Below is a small trained network, with its code and all its weights. Each question gives an input and a class and asks what happens when units are switched off, that is, made to give their printed mean instead of their output.

import numpy as np


def w(rows, s, z=0):
    codes = np.array(rows[::2]) - 128.0
    scale = np.full(codes.shape[1], s)
    scale[-1] = z or s
    return codes * scale


def norm(h):
    return h / np.sqrt((h * h).mean(-1, keepdims=True) + 1e-5)


def f(y):
    return np.maximum(y, 0)


def log_softmax(a):
    a = a - a.max(-1, keepdims=True)
    return a - np.log(np.exp(a).sum(-1, keepdims=True))


def net(x, mask):
    res = np.array(x, float).reshape(1, 8) / 4 @ E
    u = 0
    for l in range(2):
        y = f(norm(res) @ A[l][:, :-1].T + A[l][:, -1])
        res = res + np.where(mask[u : u + 11], y, B[l][:, -1]) @ B[l][:, :-1]
        u += 11
    return log_softmax(norm(res)[-1] @ U[:, :-1].T + U[:, -1])


A, B = {}, {}
E = w([
[142,177,177,135,114,3,161,120,139,202],'x0',
[188,131,42,100,119,109,195,79,133,112],'x1',
[99,240,82,103,159,107,92,200,53,139],'x2',
[142,136,131,186,148,181,159,150,177,129],'x3',
[142,119,103,120,43,155,140,136,206,128],'x4',
[112,161,141,160,189,162,172,98,110,90],'x5',
[132,84,106,95,118,124,87,68,93,98],'x6',
[111,140,113,114,82,131,122,138,118,110],'x7',
],0.0024)
A[0] = w([
[141,143,165,129,74,138,130,212,195,177,86],'0.n0',
[102,86,153,119,77,95,96,122,146,133,26],'0.n1',
[157,4,189,124,114,84,107,118,155,172,78],'0.n2',
[95,140,154,144,189,181,66,203,89,97,92],'0.n3',
[93,107,73,74,62,156,78,188,123,113,87],'0.n4',
[199,140,43,74,123,110,165,117,156,159,106],'0.n5',
[157,108,55,63,92,137,88,87,67,143,5],'0.n6',
[75,135,190,66,100,110,44,146,99,129,59],'0.n7',
[179,110,23,89,202,184,108,119,39,95,76],'0.n8',
[156,144,157,137,170,147,117,218,171,181,54],'0.n9',
[87,109,207,169,185,217,92,168,127,112,127],'0.n10',
],0.0032,0.002)
B[0] = w([
[20,171,100,174,156,4,63,150,133,118,213],'0.n0',
[158,86,101,109,131,125,77,70,134,139,162],'0.n1',
[171,65,78,114,166,220,106,89,138,108,229],'0.n2',
[222,128,108,81,114,119,249,63,134,146,234],'0.n3',
[139,128,177,83,79,115,90,163,93,91,211],'0.n4',
[52,81,158,210,170,189,157,136,107,75,225],'0.n5',
[69,73,150,124,105,76,68,217,131,52,187],'0.n6',
[199,97,93,213,155,186,220,94,122,107,210],'0.n7',
[40,58,121,124,188,94,18,113,121,76,246],'0.n8',
[92,165,107,155,47,66,175,133,145,192,179],'0.n9',
[134,110,185,221,154,200,178,210,97,66,255],'0.n10',
],0.003,0.0021)
A[1] = w([
[94,32,167,166,119,82,135,101,173,185,134],'1.n0',
[170,142,181,185,222,136,217,101,114,158,158],'1.n1',
[115,95,168,116,203,116,100,3,82,119,216],'1.n2',
[225,118,116,99,82,152,147,37,177,173,9],'1.n3',
[138,177,108,193,112,129,96,216,205,193,108],'1.n4',
[158,236,191,93,124,74,169,206,94,188,107],'1.n5',
[80,163,46,97,132,210,169,160,74,61,162],'1.n6',
[137,83,108,61,116,101,24,123,131,173,30],'1.n7',
[160,90,91,115,104,138,222,64,149,90,164],'1.n8',
[127,157,75,164,127,157,220,96,239,122,31],'1.n9',
[142,128,113,92,29,216,102,125,215,108,144],'1.n10',
],0.0037,0.0015)
B[1] = w([
[203,119,78,85,175,220,141,75,152,102,220],'1.n0',
[87,138,53,80,89,80,44,148,87,85,242],'1.n1',
[140,240,114,152,135,123,168,170,158,166,253],'1.n2',
[192,166,92,61,37,95,184,82,71,213,166],'1.n3',
[3,151,100,176,115,77,182,114,171,97,201],'1.n4',
[89,113,235,198,18,129,188,217,22,108,232],'1.n5',
[205,73,199,174,151,149,109,66,212,153,241],'1.n6',
[110,77,63,64,34,129,89,138,151,90,177],'1.n7',
[173,105,222,174,101,170,106,172,78,171,210],'1.n8',
[178,52,104,33,70,148,111,37,190,237,191],'1.n9',
[103,209,120,101,195,9,149,136,29,153,208],'1.n10',
],0.0036,0.0032)
U = w([
[72,139,116,164,95,111,174,117,243,162,124],'0',
[144,208,106,126,230,86,118,95,88,116,125],'1',
[62,204,165,169,85,57,174,215,65,131,171],'2',
[106,89,84,45,94,80,46,139,119,72,148],'3',
[104,160,155,61,140,132,136,141,161,142,2],'4',
[225,101,117,66,84,140,169,51,145,205,154],'5',
[169,77,162,174,168,254,120,129,140,64,165],'6',
[102,167,148,82,134,144,122,133,157,155,5],'7',
],0.0097,0.006)

Each question gives the input, the list of numbers given to net, and the class t.
The units are the neurons (one row each of A and B). Each row of codes is followed by its name. A weight is (code - 128) times the scale printed after its matrix; where a second scale follows, it is the last column's (A, B and U).
mask holds one flag per neuron, layer by layer. A switched-off neuron (its flag False) gives its mean, the last column of its row in B, instead of its output. The means were averaged over made-up inputs and are rounded, as every weight is.
A unit's drop is (log p(t) with every unit on - log p(t) with that unit switched off) / (log p(t) with every unit on - log p(t) with every unit switched off).
most important unit: the unit with the biggest drop
top k neurons: the k neurons with the biggest drops, biggest first
top k neurons in layer l: the k neurons of layer l with the biggest drops, biggest first
drop of u: that unit's drop, to one decimal
input [4,-7,-4,-7,6,0,5,4], class 5: most important unit : 0.n7
input [-2,-8,6,-3,4,-1,4,-3], class 6: top 2 neurons : (0.n7; 1.n6)
input [5,-4,-2,-8,3,-3,-5,-3], class 5: top 2 neurons in layer 0 : (0.n2; 0.n1)
input [-2,1,-1,-6,0,8,-1,-5], class 1: top 3 neurons in layer 1 : (1.n2; 1.n5; 1.n1)
input [3,-6,-1,0,2,-6,8,2], class 5: top 2 neurons : (0.n7; 0.n8)
input [-1,-4,5,-7,-3,8,8,8], class 1: top 3 neurons : (1.n2; 1.n5; 0.n7)
input [-3,8,-6,-7,-2,1,4,5], class 6: top 2 neurons in layer 0 : (0.n5; 0.n6)
input [-2,7,-2,-8,-1,0,-4,-7], class 6: top 2 neurons : (0.n5; 1.n10)
input [8,-2,-6,7,4,6,1,1], class 5: top 2 neurons in layer 1 : (1.n9; 1.n0)
input [-8,-8,3,-8,-5,-7,7,-6], class 6: top 2 neurons in layer 0 : (0.n7; 0.n10)
input [-6,5,3,2,-2,-6,-8,5], class 0: top 2 neurons in layer 1 : (1.n6; 1.n0)
input [3,2,5,7,5,7,-2,8], class 0: top 3 neurons in layer 1 : (1.n9; 1.n6; 1.n10)
input [0,-2,-2,1,-3,6,-6,-5], class 2: top 2 neurons : (1.n1; 0.n2)
input [6,-2,-4,-5,-7,-7,8,3], class 5: top 2 neurons in layer 0 : (0.n7; 0.n8)
input [-3,5,6,4,3,3,-6,2], class 0: most important unit : 1.n4
input [-3,5,1,7,8,7,-8,7], class 5: top 2 neurons in layer 1 : (1.n9; 1.n6)
input [1,3,-6,5,6,4,-8,2], class 5: top 2 neurons : (1.n9; 0.n10)
input [-6,1,7,-5,7,7,-6,7], class 6: drop of 1.n1 : 0.2
input [-5,-3,-1,-7,-4,-7,-6,-8], class 6: drop of 0.n10 : 1.0
input [1,-1,-8,2,2,2,2,5], class 5: drop of 0.n1 : 0.0
input [8,-1,-4,6,7,0,3,-2], class 5: top neuron in layer 0 : (0.n2)
